Here is a tiny trained network, its code and every weight. The questions are about switching its units off for an input and a class, where a switched-off unit gives its printed mean instead of its output.

import numpy as np


def w(rows, s, z=0):
    codes = np.array(rows[::2]) - 128.0
    scale = np.full(codes.shape[1], s)
    scale[-1] = z or s
    return codes * scale


def f(y):
    return y / 2 * (1 + np.tanh(0.7978845608 * (y + 0.044715 * y**3)))


def log_softmax(a):
    a = a - a.max(-1, keepdims=True)
    return a - np.log(np.exp(a).sum(-1, keepdims=True))


def net(x, mask):
    res = np.array(x, float).reshape(1, 6) / 4 @ E
    y = f(res @ A[0][:, :-1].T + A[0][:, -1])
    res = res + np.where(mask, y, B[0][:, -1]) @ B[0][:, :-1]
    return log_softmax(res[-1] @ U[:, :-1].T + U[:, -1])


A, B = {}, {}
E = w([
[113,137,127,123,133,9,126,123,171],'x0',
[149,139,92,141,30,121,129,144,136],'x1',
[151,123,143,248,140,125,150,126,145],'x2',
[128,128,128,128,128,129,128,128,128],'x3',
[127,128,128,128,128,128,128,128,128],'x4',
[128,128,128,128,128,128,128,128,128],'x5',
],0.015)
A[0] = w([
[118,128,121,58,114,177,127,126,118,194],'n1',
[124,138,111,99,141,107,125,127,134,135],'n2',
[112,139,117,185,138,85,122,120,135,78],'n3',
[128,126,145,118,213,129,126,119,121,254],'n4',
[141,126,129,219,131,215,130,128,121,139],'n5',
[132,126,128,124,123,122,127,129,126,121],'n6',
[136,122,132,190,145,31,139,131,153,51],'n7',
[134,127,107,141,6,122,124,129,132,184],'n8',
[102,120,122,37,119,42,136,132,143,136],'n9',
[135,119,113,87,124,184,130,132,120,190],'n10',
[120,137,138,99,147,124,129,130,133,131],'n11',
[127,133,126,66,115,179,117,130,105,201],'n12',
[115,124,135,117,119,145,129,128,125,131],'n13',
[121,129,134,124,173,129,129,129,125,206],'n14',
[136,142,135,89,117,95,111,118,122,133],'n15',
[120,127,139,123,176,130,125,127,125,216],'n16',
[129,111,127,133,150,140,134,128,126,129],'n17',
],0.022,0.0079)
B[0] = w([
[84,98,175,111,97,49,193,127,162,222],'n1',
[122,110,45,84,121,141,134,129,104,162],'n2',
[115,86,176,132,111,89,176,130,140,187],'n3',
[113,2,189,58,154,176,81,95,137,222],'n4',
[226,152,128,168,182,226,108,125,32,235],'n5',
[119,130,123,154,126,136,115,131,143,129],'n6',
[57,89,180,113,104,56,216,135,181,237],'n7',
[142,241,53,209,89,53,175,143,109,232],'n8',
[138,177,20,79,131,181,3,124,125,250],'n9',
[112,100,169,148,124,78,192,130,168,200],'n10',
[111,62,28,96,116,135,185,116,105,155],'n11',
[74,86,173,140,104,68,194,130,166,220],'n12',
[124,130,130,138,138,112,148,128,132,142],'n13',
[123,59,153,100,129,164,110,132,139,177],'n14',
[122,179,136,114,128,118,28,134,134,175],'n15',
[116,48,153,93,143,155,108,126,131,183],'n16',
[165,151,193,130,118,128,73,141,148,145],'n17',
],0.021,0.022)
U = w([
[58,46,232,94,126,99,190,109,205,208],'0',
[86,187,163,192,48,8,232,172,177,221],'1',
[200,103,179,115,210,246,68,100,63,60],'2',
[227,238,74,213,127,163,142,163,24,76],'3',
[110,106,72,42,153,208,16,94,130,100],'4',
[135,255,15,138,72,108,47,159,112,4],'5',
],0.005,0.0017)

Each question gives the input, the list of numbers given to net, and the class t.
The units are the neurons (one row each of A and B). Each row of codes is followed by its name. A weight is (code - 128) times the scale printed after its matrix; where a second scale follows, it is the last column's (A, B and U).
mask holds one flag per neuron, in row order. A switched-off neuron (its flag False) gives its mean, the last column of its row in B, instead of its output. The means were averaged over made-up inputs and are rounded, as every weight is.
A unit's drop is (log p(t) with every unit on - log p(t) with that unit switched off) / (log p(t) with every unit on - log p(t) with every unit switched off).
The circuit of an input: a set's keep is (log p(t) with only the set's units on - log p(t) with every unit switched off) / (log p(t) with every unit on - log p(t) with every unit switched off). Starting from the 12 units with the biggest drops (on a tie, the unit counted first), units are removed one at a time, each time the one whose removal leaves the highest keep (on an exact tie, the one counted first), for as long as the keep stays at least 0.8.
circuit, biggest first: the units of the circuit, biggest drop first
k most important neurons: the k neurons with the biggest drops, biggest first
drop of u: that unit's drop, to one decimal
input [-7,1,-5,0,7,-8], class 1: circuit, biggest first -> n4
input [-6,-7,1,-7,8,-6], class 2: 2 most important neurons -> n5; n7
input [1,1,-5,-5,4,6], class 5: circuit, biggest first -> n9; n4
input [1,-6,-6,2,-6,0], class 4: 2 most important neurons -> n9; n7
input [-7,0,2,4,7,-1], class 2: 2 most important neurons -> n5; n8
input [-2,1,0,1,7,-3], class 1: 2 most important neurons -> n9; n4
input [-3,8,1,-7,8,2], class 3: 2 most important neurons -> n7; n5
input [8,0,0,-2,8,-6], class 4: 2 most important neurons -> n9; n8
input [1,-2,-8,-8,-8,-8], class 4: 2 most important neurons -> n9; n7
input [2,3,7,-8,-8,7], class 1: drop of n7 -> 1.3
input [2,3,8,3,-3,0], class 1: drop of n11 -> 0.0
input [1,6,0,8,6,-6], class 5: drop of n5 -> 0.3
